Below are the code and all the weights of a small trained network. Each question names an input and a class and asks about switching units off, where a switched-off unit gives its printed mean instead of its output.

import numpy as np


def w(rows, s, z=0):
    codes = np.array(rows[::2]) - 128.0
    scale = np.full(codes.shape[1], s)
    scale[-1] = z or s
    return codes * scale


def norm(h):
    return h / np.sqrt((h * h).mean(-1, keepdims=True) + 1e-5)


def f(y):
    return np.maximum(y, 0)


def log_softmax(a):
    a = a - a.max(-1, keepdims=True)
    return a - np.log(np.exp(a).sum(-1, keepdims=True))


def net(x, mask):
    res = np.array(x, float).reshape(1, 5) / 4 @ E
    u = 0
    for l in range(3):
        y = f(norm(res) @ A[l][:, :-1].T + A[l][:, -1])
        res = res + np.where(mask[u : u + 13], y, B[l][:, -1]) @ B[l][:, :-1]
        u += 13
    return log_softmax(norm(res)[-1] @ U[:, :-1].T + U[:, -1])


A, B = {}, {}
E = w([
[138,122,117,118,136,136,119,116,151,127],'x0',
[176,82,195,175,80,189,128,163,150,104],'x1',
[101,127,125,41,56,116,110,212,154,137],'x2',
[233,254,135,93,79,129,193,112,138,95],'x3',
[151,104,147,64,129,157,180,92,114,221],'x4',
],0.0064)
A[0] = w([
[58,127,114,183,146,131,80,160,145,41,60],'L0N1',
[144,65,122,74,155,113,170,149,123,156,69],'L0N2',
[164,121,168,142,138,126,120,32,76,220,87],'L0N3',
[68,129,50,90,154,93,161,73,105,136,43],'L0N4',
[142,36,244,160,88,193,91,94,107,82,45],'L0N5',
[107,142,129,215,134,113,94,108,128,91,26],'L0N6',
[71,80,126,168,202,122,79,100,100,175,51],'L0N7',
[138,47,105,178,184,185,98,141,97,144,93],'L0N8',
[93,98,127,176,192,140,168,101,108,124,102],'L0N9',
[114,73,180,86,173,152,168,127,86,210,16],'L0N10',
[45,141,69,109,173,61,139,62,99,164,2],'L0N11',
[72,67,124,80,70,72,126,186,160,143,74],'L0N12',
[139,143,170,243,253,176,113,28,59,135,44],'L0N13',
],0.0066,0.003)
B[0] = w([
[94,187,100,165,126,166,140,126,178,254,200],'L0N1',
[112,146,85,179,79,150,136,146,183,201,160],'L0N2',
[140,160,60,141,67,164,141,164,186,193,199],'L0N3',
[166,127,194,137,153,80,126,185,133,154,183],'L0N4',
[200,111,181,107,225,36,127,177,124,180,200],'L0N5',
[86,149,67,135,106,157,154,141,179,221,171],'L0N6',
[94,138,174,135,176,177,130,81,52,97,213],'L0N7',
[96,172,163,105,135,176,128,142,65,73,203],'L0N8',
[167,121,125,124,46,151,112,91,97,79,187],'L0N9',
[82,137,71,160,128,208,131,150,210,202,188],'L0N10',
[178,98,158,113,178,75,128,233,110,165,197],'L0N11',
[131,154,142,86,52,106,128,35,115,75,196],'L0N12',
[172,59,46,101,20,49,163,88,106,62,255],'L0N13',
],0.0069,0.0068)
A[1] = w([
[37,24,139,112,157,190,81,172,71,102,8],'L1N1',
[189,102,218,176,176,127,130,188,108,167,54],'L1N2',
[60,80,136,42,52,79,75,139,134,120,59],'L1N3',
[93,130,140,92,49,59,68,189,173,115,55],'L1N4',
[97,147,175,50,43,136,95,135,167,133,33],'L1N5',
[153,106,198,143,177,76,117,185,59,181,122],'L1N6',
[170,29,204,185,142,135,113,188,186,101,82],'L1N7',
[27,74,137,137,151,185,73,128,85,132,2],'L1N8',
[151,242,104,151,116,89,174,149,119,111,134],'L1N9',
[130,113,85,222,208,128,97,75,117,85,116],'L1N10',
[109,163,54,89,255,66,126,174,79,123,31],'L1N11',
[86,184,57,163,141,67,55,181,145,91,63],'L1N12',
[96,153,96,236,131,123,81,152,185,94,29],'L1N13',
],0.0064,0.0037)
B[1] = w([
[58,222,241,141,164,117,62,58,82,29,189],'L1N1',
[145,88,101,64,165,61,92,212,183,155,175],'L1N2',
[162,93,78,241,120,87,191,80,27,60,191],'L1N3',
[165,15,71,118,97,114,160,89,113,143,196],'L1N4',
[169,111,25,218,114,96,220,75,39,110,196],'L1N5',
[213,143,114,22,136,132,93,144,164,116,198],'L1N6',
[135,166,128,63,171,19,143,198,130,200,169],'L1N7',
[100,195,232,152,163,180,122,57,106,67,184],'L1N8',
[189,126,165,90,167,218,115,102,132,106,254],'L1N9',
[170,78,76,109,52,141,212,171,85,175,163],'L1N10',
[195,39,217,87,166,78,105,221,133,199,166],'L1N11',
[127,162,125,132,102,157,156,143,254,238,180],'L1N12',
[99,121,97,107,81,204,135,168,170,194,162],'L1N13',
],0.0065,0.0054)
A[2] = w([
[48,129,123,182,80,206,101,177,205,177,159],'L2N1',
[220,185,109,71,104,177,142,123,81,144,182],'L2N2',
[154,172,145,62,167,240,111,121,127,6,7],'L2N3',
[110,171,116,144,128,239,173,136,124,254,132],'L2N4',
[183,134,222,107,150,41,135,207,163,131,47],'L2N5',
[177,141,102,113,146,217,127,101,236,131,61],'L2N6',
[106,111,102,17,90,71,166,96,137,145,111],'L2N7',
[140,102,116,193,107,58,104,32,95,122,65],'L2N8',
[152,157,150,235,67,133,133,173,200,63,20],'L2N9',
[69,147,209,115,133,128,81,140,59,119,59],'L2N10',
[139,198,181,88,151,210,122,109,78,55,4],'L2N11',
[81,182,89,168,98,195,99,153,211,153,35],'L2N12',
[125,144,84,92,220,47,119,202,120,120,19],'L2N13',
],0.0066,0.0027)
B[2] = w([
[61,237,88,167,74,235,179,98,175,178,174],'L2N1',
[27,77,157,147,165,30,68,106,118,74,254],'L2N2',
[36,224,220,186,204,152,48,18,39,104,163],'L2N3',
[54,186,150,163,129,193,75,192,187,184,208],'L2N4',
[120,63,97,59,212,92,72,201,162,168,186],'L2N5',
[45,115,152,157,139,172,144,163,82,127,187],'L2N6',
[189,106,104,166,152,184,104,147,156,57,178],'L2N7',
[178,116,90,119,41,119,161,124,87,15,182],'L2N8',
[95,75,46,76,139,131,156,192,131,215,148],'L2N9',
[160,195,191,117,206,112,120,66,182,82,160],'L2N10',
[40,255,243,152,227,228,21,42,75,45,164],'L2N11',
[190,196,149,125,101,216,179,136,192,177,158],'L2N12',
[206,32,189,15,115,41,71,232,217,191,158],'L2N13',
],0.0065,0.0083)
U = w([
[212,28,16,203,31,52,233,33,41,17,252],'0',
[223,52,195,35,239,12,70,241,194,195,109],'1',
[27,246,254,188,224,168,51,35,52,34,66],'2',
[56,206,77,209,57,244,199,186,246,245,68],'3',
],0.0095,0.0029)

Each question gives the input, the list of numbers given to net, and the class t.
The units are the neurons (one row each of A and B). Each row of codes is followed by its name. A weight is (code - 128) times the scale printed after its matrix; where a second scale follows, it is the last column's (A, B and U).
mask holds one flag per neuron, layer by layer. A switched-off neuron (its flag False) gives its mean, the last column of its row in B, instead of its output. The means were averaged over made-up inputs and are rounded, as every weight is.
A unit's drop is (log p(t) with every unit on - log p(t) with that unit switched off) / (log p(t) with every unit on - log p(t) with every unit switched off).
The circuit of an input: a set's keep is (log p(t) with only the set's units on - log p(t) with every unit switched off) / (log p(t) with every unit on - log p(t) with every unit switched off). Starting from the 12 units with the biggest drops (on a tie, the unit counted first), units are removed one at a time, each time the one whose removal leaves the highest keep (on an exact tie, the one counted first), for as long as the keep stays at least 0.8.
circuit, biggest first: the units of the circuit, biggest drop first
most important unit: the unit with the biggest drop
k most important neurons: the k neurons with the biggest drops, biggest first
k most important neurons of layer l: the k neurons of layer l with the biggest drops, biggest first
drop when u is switched off: that unit's drop, to one decimal
input [-4,3,-5,0,8], class 3: 2 most important neurons of layer 0 => (L0N10, L0N3)
input [-3,-5,-2,-5,7], class 3: circuit, biggest first => (L0N10)
input [1,-7,0,-4,8], class 3: 4 most important neurons => (L0N10, L0N3, L0N2, L0N5)
input [-5,-1,4,-5,4], class 2: 3 most important neurons => (L0N13, L0N7, L1N8)
input [-3,-2,-3,-5,6], class 3: 2 most important neurons => (L0N10, L0N3)
input [-2,6,7,-3,8], class 3: 3 most important neurons of layer 0 => (L0N10, L0N13, L0N2)
input [3,-5,3,6,3], class 2: 3 most important neurons => (L1N9, L0N5, L0N13)
input [7,1,4,-6,6], class 2: 2 most important neurons => (L0N13, L0N1)
input [-6,2,4,-2,-4], class 0: 3 most important neurons => (L0N12, L0N10, L1N5)
input [0,-3,-2,-3,4], class 3: 4 most important neurons => (L0N3, L0N10, L0N5, L0N2)
input [-4,-3,-5,1,-5], class 0: 2 most important neurons of layer 0 => (L0N13, L0N10)
input [-5,7,-6,5,6], class 1: 3 most important neurons => (L0N5, L0N12, L1N5)
input [-1,-7,-7,6,4], class 0: 2 most important neurons => (L0N13, L0N5)
input [7,-3,3,-1,-3], class 0: most important unit => L0N12
input [0,7,-6,5,-6], class 1: 2 most important neurons => (L0N5, L0N12)
input [-5,-3,-2,-1,1], class 1: 2 most important neurons => (L0N11, L0N4)
input [2,-5,-1,-6,6], class 2: 4 most important neurons => (L0N7, L0N5, L0N10, L0N1)
input [-8,2,5,-2,-6], class 3: 3 most important neurons => (L0N1, L0N13, L1N12)
input [4,8,2,7,-7], class 1: 4 most important neurons => (L1N7, L0N8, L0N12, L0N7)
input [-6,3,4,-6,-8], class 3: circuit, biggest first => (L0N1)
input [-4,4,-2,4,1], class 1: 2 most important neurons => (L0N12, L0N5)
input [-8,-7,8,3,3], class 0: 2 most important neurons of layer 0 => (L0N12, L0N5)
input [7,-8,8,4,4], class 0: 2 most important neurons of layer 1 => (L1N5, L1N3)
input [-3,0,-8,-6,8], class 0: 2 most important neurons of layer 1 => (L1N12, L1N13)
input [-6,8,-5,7,-2], class 1: drop when L0N5 is switched off => 0.3
input [-2,-3,4,-3,-7], class 3: drop when L0N1 is switched off => 1.1
input [2,-1,-7,-6,0], class 0: circuit, biggest first => (L0N13)
input [3,4,-1,0,2], class 1: drop when L0N5 is switched off => 5.1
input [-5,-3,0,-2,2], class 1: drop when L0N11 is switched off => 5.9
